11, -1, -3, -18, 10, -4, 0, 3, -15, -1, -3, 2, 0, 8, -18, -5, 8, -4, 1, -18, 9, -23, 0, 3, 3, 49, -14, 0, 15, -20, -27, 3, 10, 5, 16, 4, -5, -8, -2 => J > sg
-4, 5, -1, -8, 3, -1, 6, 7, 27, -2, -9, -1, -3, 3, -17, -10, 2, 5, 1, -11, 18, -20, 1, 14, -7, -16, -4, -5, 5, -14, -29, 6, 8, 6, 33, 2, 14, -10, 2 => H > mr
7, -4, -2, -16, 4, -7, -1, 4, -20, 0, -1, 0, 2, 5, -11, -4, 7, -4, -6, -19, 0, -20, 1, -11, 3, 49, -16, 1, 14, -16, -15, 1, 11, 6, 11, 2, -4, -11, 0 => J > sg
6, 3, -2, -14, 6, 3, 2, 1, -11, 0, -4, 1, 1, 6, -13, -6, 11, -2, 0, -19, 5, -23, 2, 1, 0, 49, -16, 1, 17, -13, -23, 6, 9, 3, 16, 2, -5, -10, 1 => J > sg
1, 2, 0, -12, 4, -4, 3, 5, 18, -1, -8, 0, 0, 6, -19, -10, -1, 2, 0, -13, 14, -16, 2, 10, -4, 23, -4, 2, 4, -25, -24, 1, 16, 6, 22, 1, 14, -16, 0 => H > pn
1, -4, 1, -12, 2, -9, 5, 2, 24, 2, -5, -1, 5, 5, -20, -10, -7, 2, 1, -15, 12, -5, 2, 0, -4, 35, -2, 1, 6, -35, -23, -6, 21, 12, 30, 0, 24, -25, -5 => H > mr
6, 7, 0, -6, 6, -1, 4, 6, -17, 1, -5, 2, 1, 4, -11, -4, 6, 1, -2, -10, 7, -22, 1, -17, -3, 33, -23, 1, 7, -9, -22, 4, 9, 7, 30, 8, 3, -12, 3 => R > jz
6, 4, -1, -5, 4, -6, 6, 3, -19, 0, -4, 4, 1, 4, -5, -4, 10, -2, -1, -14, 2, -21, 0, -12, 1, 49, -19, 1, 11, -9, -14, 3, 9, 3, 20, 5, -2, -10, 3 => J > Gl
4, -1, -2, -5, 2, -1, 0, 2, -15, -1, -3, 2, 2, 6, -2, -1, 1, -4, 0, -13, -4, -12, -1, -23, 1, 43, -20, 0, 7, -2, -14, -1, 2, 4, 19, 5, 1, -7, 4 => J > Gl
5, 8, 0, -5, 5, 0, 5, 1, -9, 1, -6, 0, 2, 0, -8, -3, 1, 0, -1, -8, 6, -10, 0, -12, -5, 8, -18, 0, 11, -4, -17, 1, 8, 2, 28, 3, 5, -10, 2 => R > jz
-1, 4, 0, -10, 3, -2, 4, 4, 17, -1, -6, 0, 5, 3, -16, -9, -3, 3, -7, -11, 13, -11, 2, 10, -3, 14, 2, 1, 1, -23, -21, 1, 13, 9, 20, 1, 15, -11, -1 => H > pn
6, 2, -1, -4, 3, -10, 5, 2, -9, -1, -6, 1, 2, 7, -10, -5, 13, -2, 0, -20, 0, -22, 1, -14, -3, 49, -26, -1, 15, -8, -16, 4, 9, 8, 24, 5, 1, -15, 2 => J > Gl
3, -1, -5, -12, 4, -3, 2, 3, -14, -2, -6, 0, 2, 10, -14, -5, 8, -3, -1, -23, 4, -22, 2, -14, 0, 49, -25, 2, 13, -13, -27, 1, 6, 6, 33, 6, -2, 0, 0 => J > Th
7, 5, 1, -6, 3, 2, 4, 2, -8, 0, -2, 0, 1, 1, -5, -3, -4, 0, -1, -5, 2, -6, -1, -27, -3, -6, -24, 4, 8, -4, -12, -3, 4, 4, 35, 5, 10, -13, 1 => R > zg
8, 5, 0, -5, 5, -3, 4, 5, -18, -1, -7, 3, -1, 4, -13, -6, 6, -2, -2, -10, 8, -18, 2, -14, -1, 42, -24, 2, 6, -17, -19, 2, 14, 6, 29, 4, 6, -14, 3 => R > Nm
0, 7, 1, -2, 9, -1, 5, 3, 19, -1, -6, 1, -7, 1, -20, -9, -1, 3, -1, -11, 19, -15, 2, 21, -3, 9, 4, 0, 8, -23, -31, 5, 12, 5, 21, 4, 10, -10, 0 => H > pn
3, 6, -1, -3, 4, -2, 2, 2, -10, 0, -8, 1, -1, 0, -3, 0, 11, 0, 0, -8, 0, -14, 0, -6, -4, 4, -17, -3, 13, 13, -14, 7, -5, -2, 16, 7, -7, -2, 3 => J > Gl
-5, 0, -1, -11, 1, -2, 4, 7, 21, -4, -7, -1, -1, 4, -15, -10, -4, 4, 1, -10, 13, -17, 2, 9, -2, 8, -1, -1, -2, -19, -24, 4, 11, 11, 28, 2, 15, -10, -2 => H > pn
8, 2, -4, -7, 4, -4, 1, 1, -14, -1, -3, 0, 1, 5, -10, -5, 7, -2, -1, -14, 7, -15, 2, -4, 0, 49, -15, 1, 11, -11, -18, 7, 8, 3, 17, 5, -9, -5, 1 => J > Gl
-4, 1, 6, -6, 2, 1, 4, 5, 14, -1, 0, -1, -1, 2, -8, -5, -3, 4, 0, -4, 7, -10, 1, 0, -3, -14, -5, -1, -1, -7, -12, 1, 4, 6, 24, 0, 14, -8, 1 => H > mr
-4, 3, -2, -12, 2, -1, 4, 6, 27, -3, -8, -1, -2, 2, -15, -8, -5, 5, 2, -11, 14, -10, 1, 15, -5, -7, 3, 1, 3, -16, -24, 2, 7, 7, 22, 1, 12, -9, -1 => H > pn
12, 2, 0, -7, 8, -7, 4, -2, -12, -1, -3, -1, 3, 5, -17, -5, 10, -3, 0, -23, 7, -16, 2, -15, -3, 49, -25, 2, 19, -19, -25, 2, 12, 3, 29, 6, 2, -19, 1 => R > jz
1, 4, 0, -5, 0, -2, 5, 6, -12, -1, -6, 2, -2, -2, -1, -4, 6, 0, -1, -4, 1, -21, -2, -15, -2, 9, -23, -3, 7, 4, -10, 6, 2, 2, 24, 6, 2, -11, 4 => R > Nm
